(in the rows, 128 means zero)
[131  97 125 142  89 103 134 142 144 142 135 134 151 110 141 135 158 115
  91 111 123 121  97 141 128 114 119 126 117  94 111 136 130 137 132 126
 124 174 173 111 157] : 7
[130 122 138 102 107 152 150 142 187 129 127 127 138 134 126 134 167 141
  96 113 121  90 117 126 109 117 146 142 121 136 127 142 143 146  91 120
 134 124 152 140 133] : 5
[158  91 112 115  84 133  98 128 143 188 119 100 178  94 148 139 176 132
 120 104 111 147 158 139 112 181 132 105 104 102 135 154 117 130 126 146
 140 163 156 158 135] : 9
[144 123 131 129 111 127 136 104 140 124 113 134 109  97 129 130 107 136
  57 115 111 127 129 134 125 131 122  96 158 103 137 127 151 127 131 118
 148 148 186  98  94] : 9
[122 153 139 129 135 153 130  74 151  98 129 142 112 111 149 119 146 133
  92 140 104 139 164 125 153 139 107 152 132  97 147 156 152 129 130 124
 141 133 135 114 102] : 8
[128 131 132 165 122 132 137  70 138 127 122 119 127  95 134 132 152 132
  76 124 128 160 130 136 129 150  99 104 121 106 110 147 119 144 120 129
 148 168 153 138 143] : 4
[126 128 149 129  97  85 137 110 177 128 114 137 137 112 138 127 148 154
  53 109 128 143 119 131 118 110 111  75 132  95 121 131 119 130 126 129
 155 173 180 149 155] : 7
[154 118 114 100 119  86 131 123 166 149 128 144 153 124 142 116 127 100
  93 121 132 107 128 132 133 123 127 167 127  98 127 143 119 139 140 133
 149 170 173 130 154] : 6
[124  97 107 142 107 131  89 152 176  99 139 124 120 140 118 110 177 105
 155 112 119 142 103 112 144  94 119 155 138 114 106 108 139 144 129 149
 133 163 158 155 126] : 2
[126 160 134 131 118 115 140 171 124 136 130 129 183  73 137 145 139 150
  38 132 138 122 143 164 119 177  93 134 123 107 117 145 123 136 161 140
 120 174 168  86 125] : 0
[139 136 127 128 141 141 157  70 131 132 126 136 158  93 146 111 161 162
  88 117 128 141 115 149 116 156  92 111 137 116 122 177 118 139 123 127
 123 154 144 111 106] : 1
[122 131 145 103 111 155 155 106 150 122 124 122 146  91 141 135 134 153
  66 110  98 152 150 154 137 144 124 136 135 103 122 130 143 137 135 167
 140 146 168  99 114] : 8
[128 112 138 109 102 165 110 121 149 126 108 140 167 120 129 134 158 142
  87 118 124 101 119 130 123 118 145 131 143 124 143 138 165 144 103 141
 117 136 128 131 135] : 1
[133 120 128 130 101 135 178 113 141 158 121 122 151  78 150 132 150 167
  73 101  89 115 146 155 111 146 137  54 150 108 107 152 126 142 146 115
 124 145 152  66  88] : 1
[129 148 128 109 121 119 149 124 154 127 145 122 159  92 131 136 130 131
  66 122 113 117 120 137 135 167 133 160 130 123 127 146 128 131 128 127
 126 158 156 103 123] : 6
[146 134 143 148 133 133 115 130 145 148 130 137 129 114 141 119 127 135
 124 124  83 103 126 119 135 151 133 116 133  93 156 152 153 131 114 150
 138 138 136 133 100] : 9
[172 128 137 101 142 165  93 112 151 124 114 132 163 125 112 125 125 101
  84 113 106 152 158 143  93 120 132 162  92 127 139 153 163 129 124 134
 134 129 196 154 114] : 1
[145 105 138  90 106 142 124 103 127 138  93 119 143 113 140 124 125 139
 119 128 124 134 157 136 116 132 137 129 131 114 139 146 130 125 121 149
 154 150 146 128 135] : 3
[141 107 126  65 131 134  93 122 134  90 108 150 160 133 107 125 102  89
 110 128 109 122 159 107 153  90 156 219 115 103 145  97 147 142 110 145
 138 158 158 178 147] : 0
[127 126 130 141  99 160 112 130 160  97 135 134 115 136 119 149 140 135
  81 106 119 128 118 116 124 112 129 147 107 162 113  87 162 137 112 140
 132 108 136 164 160] : 0
[125  96 136 130 104 131 140 132 152 126 135 153 123 133 132 130 121 128
  87 114  84 103 109 131 123  87 147 125 125 107 140 116 134 123 115 121
 113 129 118 112 157] : 7
[144 135 131 169 112 149 123  91 159 128 134 132 129 134 102 140 131 116
  71 105 124 107  96 106 143 131 105 149 128 125 145 113 142 152 105 125
 113 134 144 146 136] : 4
[130 117 135 106 108 167 103 135 160 109 138 146 140 127 131 132 130 136
 123 123 110 105 115 128 122 117 130 158 132 136 143 121 172 134 110 160
 135 105 146 146 132] : 8
[167 153 137  94 125 161 138  84 185 165 157 117 153 120 152 113 130 152
  99 121 120 132 142 119 145 170 125 201 108 120 175 117 145 103 139 128
 143 134 155 118 109] : 5
[164 117 127 155 100 169 119 123 153 105 103 144 101 117  93 120 105 139
  48  76  97 153  87 144 129 102 104 108 163 139 154 103 168 101 133 176
  87 152 126 116  95] : 9
[140 108 135  93 116 154 142 137 132 150 128 136 164 123 111 132 112 113
 124 120  98 131 122 130 138 109 136 203 121 131 131 116 133 130 107 145
 113 138 129 148 133] : 1
[146 110 135 123 147 118 132 111 150 152 125 136 159 118 142 114 124 129
  99 127 107 132 129 135 126 137 143 128 124  98 156 146 129 128 102 140
 143 141 152 127 123] : 9
[142 141 142  86 108 147 169  94 123 126 118 136 128  62 151 140 100 141
   4 136 116 172 139 148 148 149 130 146 122 106 147 104 154 108 142 116
 133 155 183  68 123] : 9
[125  88 136 131  65 125 134 148 162 145 134 125 142 127  90 161 111 109
 115 112 120  80 113 118 127 110 138 140 153 148 101 128 131 155  98 134
 128 116 144 121 141] : 3
[134 129 155 103 104 124 164 102 165 155 112 117 170 108 141 133 149 140
  83 124 142 135 127 133 139 140 116 143 117  99 137 143 142 140 113 133
 155 181 179 129 146] : 8
[124 101 126 103 124 143 131 150 155 141 160 160 145 128 139 132 107 115
 109 127 102  92 112 145 119 114 130 154 132 128 147 132 137 143  95 146
 127 121 130 154 141] : 6
[119 125 123  96 133 129 116 108  88 108 103 113 170  85 137 123 155 134
 121 136 138 149 121 136 136 164 128 143 142 114 116 142 113 154 122 169
 123 145 160 126 126] : 9
[137 118 146 139  53 195 136 146 162 146 135 116 150  95 145 147 183 161
  69 117  58 126 132 146  97 166  87 101 113  86 122 165 136 149 132 162
 115 153 160 128 134] : 8
[133 102 135 108 102 146 100 132 157 129 137 131 143 150 107 141 107 109
 107 110 118 104 130 124 137 103 147 183 124 133 125 107 139 146 106 157
 135 138 148 147 168] : 3
[116 110 149 114 109 135 114 140 159 133 128 121 146 139 143 124 151 151
 160 132  99  76 144 113 134 107 155 149 137  92 154 121 154 134 119 147
 151 156 112 145 135] : 7
[122 128 136 114 113 136 137 140 172 129 142 133 117 120 132 133 119 126
 107 121  90  88 117 118 131 122 164 143 137 137 138 128 138 127 106 122
 137 140 114 132 141] : 6
[139 128 140  92  90 146 144 127 123 139 112 131 139 100 143 130 113 123
  72 142 129 123 132 141 135 134 125 155 134 119 141 133 129 130 142 135
 126 154 165  73 142] : 3
[124 142 139 117 131 149 153 131 125 138 124 134 122  92 138 140 132 136
  93 141 127 110 126 132 127 147 110  99 117 114 150 150 126 133 121 107
 126 164 132 112 128] : 4
[139 125 119 108 145 122 121 123 131 123 111 132 147 107 142 119 143 128
  78 125 131 139 146 142 136 128 119 144 129  95 139 132 124 143 127 148
 141 167 174 131 127] : 9
[132  98 114 120  84 122 119 168 174 141 128 121 112 130 128 140 155 132
 109 105 106 133 120 113 143 120 129 124 131 118 116 108 128 132 122 162
 147 158 155 149 141] : 9
[133 109 119 114 129  77 149  92 161 134 131 150 138 131 126 104 111 110
  93 126 118 135 130 128 138 119 127 121 149 101 119 143 103 134 123 117
 141 127 171 111 117] : 5
[135 105 137 127 106 150 129 145 168 128 128 129 121 111 116 127 140 142
 111 103  99 107 107 132 110 126 129 123 142 118 125 132 148 134 113 136
 133 139 137 124 109] : 2
[107 125 139 111 169 146 116  92 132  87 130 112 143 141  88 121 111 127
 137 122 149 136 117 119 131 105 138 167 137 153 131  88 125 138 106 114
 120 117 117 149 133] : 2
[114 120 139 140  89 146 135 152 130 136 116 124 141 109 137 138 156 138
  76 114 112 111  98 141 124 130 143 114 139 144 121 110 141 167  93 168
 120 123 145 139 157] : 9
[113 146 171 128 168 139 174  83 122 119 118 137 143  91 125 101  92 168
  78 132 126 114 156 180 125 146 112 117 160 119 160 150 182 138 117 164
 145 152 109  82  77] : 2
[132 107 122  92  95 119 157 129 165 156 148 127 141 128 125 143 122 100
  72 109 108 125 118 140 126 141 136 167 109 132 110 139 106 144 120 137
 132 149 160 121 174] : 6
[132 119 152 102 101 154 139 142 128 108 125 125 137 113 109 142 110 126
 105 139  99  91 124 121 105  89 135 127 114 124 141 110 146 128 137  99
 105 141 141 118 146] : 7
[144 117 125 103 131 135 108 121 145 135 140 162 137 127 121 128  95 112
 104 126 112 115 124 121 137 105 128 179 131 127 137 120 139 125 119 127
 132 116 142 141 136] : 1
[116 143 150  85 128 150 130  90 128  95 106 109 149  80 117 128 144 136
  67 121 152 160 127 144 125 139 124 157 129 121 118 120 135 146 114 120
 143 179 179 141 139] : 2
[137 111 127 114 105 142 108 132 166 146 142 138 148 120 133 128 136 119
 127 122 113  95 116 112 143 129 145 161 137 118 141 125 138 136 107 136
 128 117 141 139 129] : 5
[131 117 118 118  87 128 140 124 137 147 110 126 138 108 133 136 152 129
  76 109 117 150 133 125 142 131 118 116 134 130 120 122 125 143 120 135
 126 144 156 137 128] : 1
[119 111 126 142 108 128 118 167 157 140 139 139 150 122 119 140 128 110
  98 114 114 100 113 124 138 115 134 165 138 130 122 114 109 151 106 138
 125 143 136 141 152] : 0
[126  98 139 136 128 130 125  68 130 138 126 134 167 137 145 124 129 142
 102 116 141 124 120 139 123 121 123 123 140 103 158 119 140 136 119 140
 124 106 135 117 134] : 7
[129 109 117 103 106 149 102 122 143 136 143 143 149 106 144 145 135 106
  87 119 110 141 132 130 140 128 142 145 128 109 111 125 132 139 143 126
 122 115 178  99 131] : 1
[113 142 102 100 151 104 127  95 119 122 137 117 142 121 144 124 135 122
  92 127 173 147 140 130 176 159  96 181 124 116 140 124 114 134 142 129
 148 180 171 103 143] : 8
[144 165 160 130 121 169 154 117 169 121 131 139 149 126 109 130 107 132
  25 138  88 117 155 121 139 119 119 155 125 113 181 104 155 131 119 108
  88 103 144 117  95] : 5
[152 143 151  96 100 130 181 133 118 142  79 109 164  81 149 137 139 141
  41 133 103 145 130 128 136 150 165 147  95  86 137 132 126 115 121 107
 122 182 174  76 145] : 3
[154  94 109 107 117 133 127 104 167 123 119 157 137 132 123 120 146 126
 103 101  96 137 150 130 122 112 114 118 135 114 123 158 145 143 122 157
 131 109 155 137  87] : 1
[132 119 127 137 119 146 114 130 163 113 131 139 130 127 107 135 130 118
 103 108 120 116 125 117 137 124 116 147 133 142 142 134 142 133 110 139
 124 140 123 144 118] : 0
[129 112 123 129  93 125 112 136 160 142 128 117 138  99 131 125 163 119
 104 106 136 126 138 155 118 144 121 127 141 113 109 144 146 141 148 133
 146 172 168 103 118] : 2
[124 166 133 116  91 118 161 141 165 147 127 138  99 124 150 133 139 119
  20 106 121 123 131 161 130 151 131 151 121 148 124 139 133 127 144 134
 130 148 138  91 162] : 6
[125 174 143 118 121 146  99 170 148 126 124 114 160 104 166 131 181 139
 110 143 127 137 162 124 133 162 123 146 105  98 139 132 139 133 156 136
 145 172 177 142 121] : 0
[131 123 127 116  96 161 146 141 127 131 122 117 127  96 146 137 142 120
  81 119 109 117 133 153 122 139 124 123 127 122 132 138 156 144 133 143
 125 173 161 112 123] : 6
[128  79 123 131 107 132 119 130 147 155 112 125 131 130 160 119 152 132
 127 112 115 103 163 144 120  91 152 115 128 116 161 117 150 136 110 146
 158 147 120 143 144] : 7
[ 93 135 131  99 122 146 161 119  99  89 129 111 145  90 112 132 103 122
  44 139 116 159 167 176 121 145 123 182 145 137  99 122 115 142 144 131
 135 177 168  75 126] : 0
[104 115 136 113  96 203 118 121 170  85 138 123 145 113 143 142 194 141
 112 130  92 142 130 125 119 118 131 128 130 122 120 137 138 156 107 140
 113 100 153 138 123] : 8
[135 131 147 110  98 150 147 119 162 140 137 132 159 106 143 134 137 129
  74 129 112 135 123 146 116 129 125 149 117 118 127 128 135 137 129 121
 133 132 184 114 146] : 8
[128 166 118 157 123 111 136 117 146 130 136 114 146 130  99 129 119 103
  12 121 148 142  96 127 164 153 121 229 119 157 144  86 114 129 120 126
 116 170 149 103 178] : 4
[138 128 127 125  91 145 136 121 160 139 124 102 149 109 141 142 177 141
 105 111 132 143 150 136 127 162 122 124 118 133 120 154 141 134 127 139
 136 141 164 109 105] : 3
[130 133 142 107 130 139 141 115 145 131 120 120 154 108 141 127 155 134
  98 123 131 146 130 142 137 132 139 150 117 108 130 131 140 133 116 136
 136 173 156 133 137] : 9
[148 141 145 176  90 122 141 138 136 158 128 129 156  93 131 142 128 128
  72 130 109  89 127 137 131 152 122 128 128  92 134 156 158 128 124  97
 119 172 150  87 116] : 3
[147 125 145 100  81 128  70  98 182 127 124 142 146 105 139 123 120 137
  88 125  83 146 119 105 121 160 127 108 153  83 139 148 124 118 144 158
 154 116 194 133 128] : 8
[135 114 129 150  90 144 141 140 120 145 128 134 112 100 131 131 142 103
 116 130  97 141 123 133 129 123  92 116 115 107 112 146 125 138 110 114
 118 158 153 161 127] : 5
[139  92 132 129  92 139  93 110 118 128 101 144 125 134 121 112  97 125
  93 123 100  91 148 137 129  95 125 146 163  96 178 112 156 118 140 154
 122 158  99 118 140] : 7
[105  87 110 167  86 129 177 167 156 182 164  97 147 134 166 132 188 170
 129  89  89  90  83 148 110 164 174  61 119 137 104 125 138 143  88 127
 132 130 135  95 133] : 5
[130 152 149 138 111 137 145 128 151 130 127 128 153  89 131 138 134 143
  48 119  78 139 139 126 131 166 131 103 120  98 137 144 118 124 130 112
 112 158 144 108 113] : 0
[145 141 154 136  90 148 119 120 154 123 112 127 144 102 119 141 128 126
  70 128 106 130 156 125 124 123 115 106 129 107 140 140 149 138 121 119
 124 148 173 140 108] : 3
[133 129 135 142  86 159 148 169 136 159 123 145 164 101 152 131 171 129
  51 129  75 111 137 159 112 141 126 114 115 112 131 161 141 156 128 146
  93 130 139  91 132] : 1
